Here is a tiny trained network, its code and every weight. The questions are about switching its units off for an input and a target symbol, where a switched-off unit gives its printed mean instead of its output.

import numpy as np


def w(rows, s, z=0):
    codes = np.array(rows[::2]) - 128.0
    scale = np.full(codes.shape[1], s)
    scale[-1] = z or s
    return codes * scale


def norm(h):
    return h / np.sqrt((h * h).mean(-1, keepdims=True) + 1e-5)


def f(y):
    return y / 2 * (1 + np.tanh(0.7978845608 * (y + 0.044715 * y**3)))


def softmax(a):
    e = np.exp(a - a.max(-1, keepdims=True))
    return e / e.sum(-1, keepdims=True)


def log_softmax(a):
    a = a - a.max(-1, keepdims=True)
    return a - np.log(np.exp(a).sum(-1, keepdims=True))


def net(x, mask):
    ids = ['ΔΞΨαεηλμτω'.index(c) for c in x.split()]
    T = len(ids)
    res = E[ids] + P[:T]
    u = 0
    for l in range(3):
        q, k, v = (norm(res) @ M[l].T for M in (Q, K, V))
        z = softmax(np.where(np.tri(T) > 0, q @ k.T / 2**0.5, -1e9)) @ v
        res = res + np.where(mask[u], z, O[l][:, -1]) @ O[l][:, :-1]
        u += 1
        y = f(norm(res) @ A[l][:, :-1].T + A[l][:, -1])
        res = res + np.where(mask[u : u + 4], y, B[l][:, -1]) @ B[l][:, :-1]
        u += 4
    return log_softmax(norm(res)[-1] @ U[:, :-1].T + U[:, -1])


Q, K, V, O, A, B = {}, {}, {}, {}, {}, {}
E = w([
[174,101,98,162],'Δ',
[44,158,105,160],'Ξ',
[216,71,163,174],'Ψ',
[47,175,110,159],'α',
[70,61,101,149],'ε',
[67,80,89,149],'η',
[99,197,104,100],'λ',
[190,11,223,23],'μ',
[98,89,158,96],'τ',
[240,148,127,34],'ω',
],0.012)
P = w([
[129,132,79,163],'0',
[228,97,103,190],'1',
[66,118,5,49],'2',
[191,127,104,179],'3',
[69,115,50,38],'4',
[164,135,117,178],'5',
[60,115,98,41],'6',
[134,139,136,184],'7',
[62,118,134,48],'8',
[109,137,170,188],'9',
[97,126,174,63],'10',
[89,150,216,196],'11',
[73,136,200,62],'12',
[91,158,237,203],'13',
],0.011)
Q[0] = w([
[114,123,184,254],'0.h0',
[197,206,30,177],'0.h0',
],0.0098)
K[0] = w([
[110,130,197,212],'0.h0',
[149,81,2,155],'0.h0',
],0.011)
V[0] = w([
[57,51,23,197],'0.h0',
[101,254,191,48],'0.h0',
],0.0062)
O[0] = w([
[83,170,254,153,254],'0.h0',
[143,73,26,58,29],'0.h0',
],0.0063,0.0041)
A[0] = w([
[119,22,83,255,33],'0.n0',
[71,6,130,216,219],'0.n1',
[235,47,133,198,252],'0.n2',
[27,78,53,69,169],'0.n3',
],0.0099,0.0024)
B[0] = w([
[132,95,5,90,160],'0.n0',
[141,153,140,155,255],'0.n1',
[167,132,102,169,192],'0.n2',
[81,164,126,82,243],'0.n3',
],0.017,0.0064)
Q[1] = w([
[93,121,67,52],'1.h0',
[150,254,134,127],'1.h0',
],0.0086)
K[1] = w([
[189,147,146,23],'1.h0',
[111,2,143,133],'1.h0',
],0.0098)
V[1] = w([
[252,224,225,50],'1.h0',
[58,179,107,155],'1.h0',
],0.013)
O[1] = w([
[108,83,4,145,76],'1.h0',
[162,130,132,87,254],'1.h0',
],0.017,0.0048)
A[1] = w([
[119,198,115,3,161],'1.n0',
[145,231,119,192,254],'1.n1',
[172,25,176,64,156],'1.n2',
[73,156,166,149,161],'1.n3',
],0.016,0.0052)
B[1] = w([
[7,164,154,28,242],'1.n0',
[62,109,21,166,250],'1.n1',
[67,95,78,158,143],'1.n2',
[161,103,95,99,196],'1.n3',
],0.015,0.012)
Q[2] = w([
[34,38,21,32],'2.h0',
[114,254,32,160],'2.h0',
],0.008)
K[2] = w([
[92,8,149,42],'2.h0',
[90,22,127,168],'2.h0',
],0.012)
V[2] = w([
[149,5,187,185],'2.h0',
[70,139,12,171],'2.h0',
],0.02)
O[2] = w([
[6,87,139,63,38],'2.h0',
[160,121,181,94,249],'2.h0',
],0.018,0.019)
A[2] = w([
[100,196,254,119,221],'2.n0',
[148,244,134,59,251],'2.n1',
[145,154,40,212,228],'2.n2',
[68,130,49,114,206],'2.n3',
],0.014,0.0019)
B[2] = w([
[102,102,164,243,210],'2.n0',
[185,58,114,168,249],'2.n1',
[19,247,102,124,186],'2.n2',
[103,64,119,89,150],'2.n3',
],0.014,0.013)
U = w([
[134,136,67,139,15],'Δ',
[128,146,72,153,53],'Ξ',
[142,138,40,155,98],'Ψ',
[152,141,88,138,34],'α',
[124,82,173,206,55],'ε',
[159,109,168,166,42],'η',
[180,196,137,49,157],'λ',
[76,45,56,116,253],'μ',
[133,133,130,88,240],'τ',
[210,117,11,67,186],'ω',
],0.012,0.0033)

Each question gives the input, a string of symbols that net reads in full, and the target symbol t.
The units are the heads (2 rows each of Q, K, V and O) and the neurons (one row each of A and B). Each row of codes is followed by its name. A weight is (code - 128) times the scale printed after its matrix; where a second scale follows, it is the last column's (O, A, B and U).
mask holds one flag per unit, layer by layer, with each layer's heads first. A switched-off unit (its flag False) gives its mean, the last column of its rows in O or B, instead of its output. The means were averaged over made-up inputs and are rounded, as every weight is.
A unit's drop is (log p(t) with every unit on - log p(t) with that unit switched off) / (log p(t) with every unit on - log p(t) with every unit switched off).
The circuit of an input: a set's keep is (log p(t) with only the set's units on - log p(t) with every unit switched off) / (log p(t) with every unit on - log p(t) with every unit switched off). Starting from the 12 units with the biggest drops (on a tie, the unit counted first), units are removed one at a time, each time the one whose removal leaves the highest keep (on an exact tie, the one counted first), for as long as the keep stays at least 0.8.
circuit, biggest first: the units of the circuit, biggest drop first
most important unit: the unit with the biggest drop
k most important neurons: the k neurons with the biggest drops, biggest first
k most important neurons of layer l: the k neurons of layer l with the biggest drops, biggest first
input ε Ψ ε ε ε Δ μ, target μ: most important unit : 0.h0
input μ α λ ε ε, target λ: 3 most important neurons : 0.n2; 0.n3; 1.n0
input Δ Ψ Δ ε α, target ε: 2 most important neurons : 2.n0; 2.n1
input η ε λ ω λ, target ω: 2 most important neurons of layer 2 : 2.n1; 2.n2
input λ λ ε Ψ ω λ α ε ε ω λ, target ω: 3 most important neurons : 2.n1; 0.n1; 2.n2
input λ ε α μ Ξ η ε Ψ Δ, target ε: 2 most important neurons : 0.n2; 2.n0
input ε ε ε η, target ε: 2 most important neurons : 0.n0; 0.n3
input α Ψ η μ Ξ, target μ: 2 most important neurons of layer 2 : 2.n1; 2.n3
input μ α Δ Ψ Ψ λ Ψ η η ε λ λ, target ε: 3 most important neurons : 0.n0; 2.n0; 0.n3
input Ψ Δ ω τ ε ω ε Ξ α ω α, target ω: 2 most important neurons : 2.n1; 2.n2
input Ψ α ε, target ε: 2 most important neurons : 2.n0; 2.n1
input Ψ ε ε Ξ λ μ ε λ ε μ η λ, target μ: 2 most important neurons of layer 1 : 1.n1; 1.n2
input ε μ α λ λ ω ε, target ω: 2 most important neurons : 0.n2; 1.n0
input λ ω λ λ α ε λ ε η, target λ: 2 most important neurons of layer 0 : 0.n3; 0.n2
input Ψ τ ε ε ε η α Ψ ε ε Δ, target ε: circuit, biggest first : 1.h0; 2.n0
input ω ε η, target ω: 2 most important neurons of layer 0 : 0.n3; 0.n0
input Ψ ε Ψ τ, target ε: 3 most important neurons : 0.n0; 0.n3; 1.n0
input μ α α, target μ: most important unit : 0.n3
input ε Ψ α Ψ λ Ψ Ξ, target λ: circuit, biggest first : 1.n0; 2.h0
input μ α τ Ψ α α τ μ η ε, target μ: circuit, biggest first : 1.n1; 2.h0; 1.n2
input η η τ ε Δ Ξ μ η α Ξ η, target τ: 2 most important neurons of layer 2 : 2.n0; 2.n2
